Here is a tiny trained network, its code and every weight. The questions are about switching its units off for an input and a class, where a switched-off unit gives its printed mean instead of its output.

import numpy as np


def w(rows, s, z=0):
    codes = np.array(rows[::2]) - 128.0
    scale = np.full(codes.shape[1], s)
    scale[-1] = z or s
    return codes * scale


def norm(h):
    return h / np.sqrt((h * h).mean(-1, keepdims=True) + 1e-5)


def f(y):
    return np.maximum(y, 0)


def log_softmax(a):
    a = a - a.max(-1, keepdims=True)
    return a - np.log(np.exp(a).sum(-1, keepdims=True))


def net(x, mask):
    res = np.array(x, float).reshape(1, 2) / 4 @ E
    u = 0
    for l in range(4):
        y = f(norm(res) @ A[l][:, :-1].T + A[l][:, -1])
        res = res + np.where(mask[u : u + 4], y, B[l][:, -1]) @ B[l][:, :-1]
        u += 4
    return log_softmax(norm(res)[-1] @ U[:, :-1].T + U[:, -1])


A, B = {}, {}
E = w([
[13,88,150,123,253,121,56,158],'x0',
[242,22,174,187,130,138,113,251],'x1',
],0.0076)
A[0] = w([
[54,151,93,44,166,55,89,64,105],'0.n1',
[149,190,62,95,2,114,224,79,131],'0.n2',
[167,152,146,159,101,153,140,66,1],'0.n3',
[177,150,127,49,7,113,59,132,34],'0.n4',
],0.0087,0.0056)
B[0] = w([
[128,127,79,128,93,195,117,121,227],'0.n1',
[191,251,150,95,166,139,166,94,246],'0.n2',
[126,185,150,139,140,102,161,125,143],'0.n3',
[93,144,221,117,185,77,157,94,161],'0.n4',
],0.013,0.011)
A[1] = w([
[165,68,142,224,101,165,151,208,125],'1.n1',
[174,162,150,106,114,81,156,114,243],'1.n2',
[111,5,152,186,125,100,124,194,64],'1.n3',
[120,115,107,108,157,165,140,93,4],'1.n4',
],0.012,0.0027)
B[1] = w([
[67,78,97,84,138,83,114,102,239],'1.n1',
[89,41,183,173,126,144,99,102,229],'1.n2',
[127,255,180,119,154,104,179,208,255],'1.n3',
[250,126,69,157,180,93,81,98,167],'1.n4',
],0.011,0.0088)
A[2] = w([
[104,240,204,25,202,46,173,253,186],'2.n1',
[31,131,37,59,149,154,58,83,167],'2.n2',
[149,42,175,137,152,21,110,159,254],'2.n3',
[95,88,203,114,213,89,142,216,217],'2.n4',
],0.0075,0.0015)
B[2] = w([
[160,107,50,211,91,62,238,86,250],'2.n1',
[123,88,144,146,207,123,66,242,177],'2.n2',
[133,112,78,109,74,212,68,90,156],'2.n3',
[6,130,54,143,68,200,128,164,188],'2.n4',
],0.011,0.016)
A[3] = w([
[130,16,109,129,205,104,93,254,50],'3.n1',
[106,7,138,161,176,117,69,150,165],'3.n2',
[135,134,105,78,98,214,48,83,252],'3.n3',
[56,103,112,178,167,79,81,150,187],'3.n4',
],0.009,0.0025)
B[3] = w([
[168,161,107,70,125,41,81,158,248],'3.n1',
[63,106,148,12,128,53,156,184,225],'3.n2',
[93,63,119,135,125,158,76,114,254],'3.n3',
[172,134,155,135,51,5,133,179,250],'3.n4',
],0.012,0.0056)
U = w([
[99,18,156,103,87,164,104,102,135],'0',
[206,193,192,142,159,114,228,59,182],'1',
[151,160,58,112,175,255,69,94,88],'2',
[98,126,44,185,75,97,208,151,183],'3',
[162,121,149,143,153,146,144,166,3],'4',
[177,77,206,194,115,209,146,115,64],'5',
[129,127,99,71,163,75,49,205,174],'6',
],0.017,0.0054)

Each question gives the input, the list of numbers given to net, and the class t.
The units are the neurons (one row each of A and B). Each row of codes is followed by its name. A weight is (code - 128) times the scale printed after its matrix; where a second scale follows, it is the last column's (A, B and U).
mask holds one flag per neuron, layer by layer. A switched-off neuron (its flag False) gives its mean, the last column of its row in B, instead of its output. The means were averaged over made-up inputs and are rounded, as every weight is.
A unit's drop is (log p(t) with every unit on - log p(t) with that unit switched off) / (log p(t) with every unit on - log p(t) with every unit switched off).
The circuit of an input: a set's keep is (log p(t) with only the set's units on - log p(t) with every unit switched off) / (log p(t) with every unit on - log p(t) with every unit switched off). Starting from the 12 units with the biggest drops (on a tie, the unit counted first), units are removed one at a time, each time the one whose removal leaves the highest keep (on an exact tie, the one counted first), for as long as the keep stays at least 0.8.
units of the circuit, in order: the units of the circuit, biggest drop first
k most important neurons: the k neurons with the biggest drops, biggest first
top k neurons in layer l: the k neurons of layer l with the biggest drops, biggest first
drop of u: that unit's drop, to one decimal
input [-4,4], class 0: units of the circuit, in order : [1.n2, 1.n3, 2.n1]
input [1,-2], class 6: units of the circuit, in order : [1.n3, 2.n1]
input [-2,-3], class 1: units of the circuit, in order : [0.n2]
input [-8,6], class 5: 4 most important neurons : [1.n2, 1.n3, 2.n1, 0.n2]
input [-2,-8], class 2: 3 most important neurons : [1.n3, 2.n1, 0.n1]
input [4,-3], class 6: 2 most important neurons : [0.n2, 2.n2]
input [-3,3], class 0: 3 most important neurons : [1.n2, 1.n3, 2.n1]
input [-3,-8], class 2: top 2 neurons in layer 3 : [3.n4, 3.n3]
input [5,-6], class 6: 2 most important neurons : [2.n2, 0.n2]
input [-2,2], class 0: 4 most important neurons : [1.n2, 1.n3, 2.n1, 0.n1]
input [2,-8], class 2: 2 most important neurons : [0.n1, 1.n1]
input [-4,3], class 5: top 3 neurons in layer 1 : [1.n2, 1.n3, 1.n1]
input [7,0], class 6: 2 most important neurons : [0.n1, 1.n3]
input [-6,8], class 0: most important neuron : [2.n3]
input [0,-1], class 2: 2 most important neurons : [2.n1, 1.n3]
input [-5,5], class 0: drop of 1.n2 : 0.4
input [-4,1], class 1: drop of 0.n2 : 0.1
input [-5,7], class 0: drop of 2.n3 : 0.2
